Below are the code and all the weights of a small trained network. Each question names an input and a class and asks about switching units off, where a switched-off unit gives its printed mean instead of its output.

import numpy as np


def w(rows, s, z=0):
    codes = np.array(rows[::2]) - 128.0
    scale = np.full(codes.shape[1], s)
    scale[-1] = z or s
    return codes * scale


def f(y):
    return y / 2 * (1 + np.tanh(0.7978845608 * (y + 0.044715 * y**3)))


def log_softmax(a):
    a = a - a.max(-1, keepdims=True)
    return a - np.log(np.exp(a).sum(-1, keepdims=True))


def net(x, mask):
    res = np.array(x, float).reshape(1, 8) / 4 @ E
    y = f(res @ A[0][:, :-1].T + A[0][:, -1])
    res = res + np.where(mask, y, B[0][:, -1]) @ B[0][:, :-1]
    return log_softmax(res[-1] @ U[:, :-1].T + U[:, -1])


A, B = {}, {}
E = w([
[157,183,151,82,108,55,93,13],'x0',
[143,121,118,130,141,146,140,118],'x1',
[148,133,111,127,125,138,121,128],'x2',
[153,126,152,108,145,128,149,136],'x3',
[133,119,143,147,114,147,108,118],'x4',
[102,123,126,132,138,120,140,122],'x5',
[122,135,124,119,125,114,128,137],'x6',
[247,79,107,242,127,5,180,124],'x7',
],0.014)
A[0] = w([
[181,135,153,174,164,55,118,65,116],'neuron 1',
[116,118,122,182,171,159,110,247,248],'neuron 2',
[95,174,146,105,152,189,91,120,227],'neuron 3',
[141,167,133,96,146,89,99,31,176],'neuron 4',
[114,131,103,78,143,160,106,128,213],'neuron 5',
[192,105,125,235,145,38,149,143,153],'neuron 6',
],0.014,0.011)
B[0] = w([
[109,168,88,168,99,66,101,86,210],'neuron 1',
[123,131,146,190,253,181,180,221,226],'neuron 2',
[109,124,184,66,159,123,143,129,223],'neuron 3',
[162,168,149,66,85,95,66,50,205],'neuron 4',
[53,186,178,125,131,179,128,117,195],'neuron 5',
[203,120,64,163,114,90,123,185,252],'neuron 6',
],0.016,0.028)
U = w([
[52,162,171,99,158,225,191,215,253],'0',
[174,118,23,209,143,141,186,231,79],'1',
[110,179,196,2,103,114,101,30,151],'2',
[153,188,50,142,70,33,89,80,28],'3',
],0.0094,0.0048)

Each question gives the input, the list of numbers given to net, and the class t.
The units are the neurons (one row each of A and B). Each row of codes is followed by its name. A weight is (code - 128) times the scale printed after its matrix; where a second scale follows, it is the last column's (A, B and U).
mask holds one flag per neuron, in row order. A switched-off neuron (its flag False) gives its mean, the last column of its row in B, instead of its output. The means were averaged over made-up inputs and are rounded, as every weight is.
A unit's drop is (log p(t) with every unit on - log p(t) with that unit switched off) / (log p(t) with every unit on - log p(t) with every unit switched off).
The circuit of an input: a set's keep is (log p(t) with only the set's units on - log p(t) with every unit switched off) / (log p(t) with every unit on - log p(t) with every unit switched off). Starting from all 6 units, units are removed one at a time, each time the one whose removal leaves the highest keep (on an exact tie, the one counted first), for as long as the keep stays at least 0.8.
circuit, biggest first: the units of the circuit, biggest drop first
k most important neurons: the k neurons with the biggest drops, biggest first
drop when u is switched off: that unit's drop, to one decimal
input [1,5,5,-5,-3,-4,-5,0], class 2: 2 most important neurons => neuron 2; neuron 6
input [4,4,-5,3,4,6,-4,-1], class 2: circuit, biggest first => neuron 6
input [1,-4,0,-6,-4,5,4,0], class 2: 3 most important neurons => neuron 2; neuron 6; neuron 1
input [1,6,-8,-6,3,7,-1,7], class 3: 2 most important neurons => neuron 2; neuron 1
input [2,7,-7,2,3,2,-3,8], class 3: 2 most important neurons => neuron 1; neuron 2
input [-8,-7,1,4,2,3,3,0], class 0: 2 most important neurons => neuron 6; neuron 1
input [-7,-6,3,-1,-8,8,-7,0], class 0: 2 most important neurons => neuron 6; neuron 1
input [3,4,6,5,1,6,-3,-1], class 2: drop when neuron 6 is switched off => 0.1
input [3,4,7,5,-1,-4,2,-4], class 2: drop when neuron 2 is switched off => 0.0
input [2,-7,-2,2,-7,-2,4,-2], class 2: drop when neuron 2 is switched off => 1.0
input [1,5,0,-3,-7,0,-7,8], class 3: 2 most important neurons => neuron 1; neuron 2
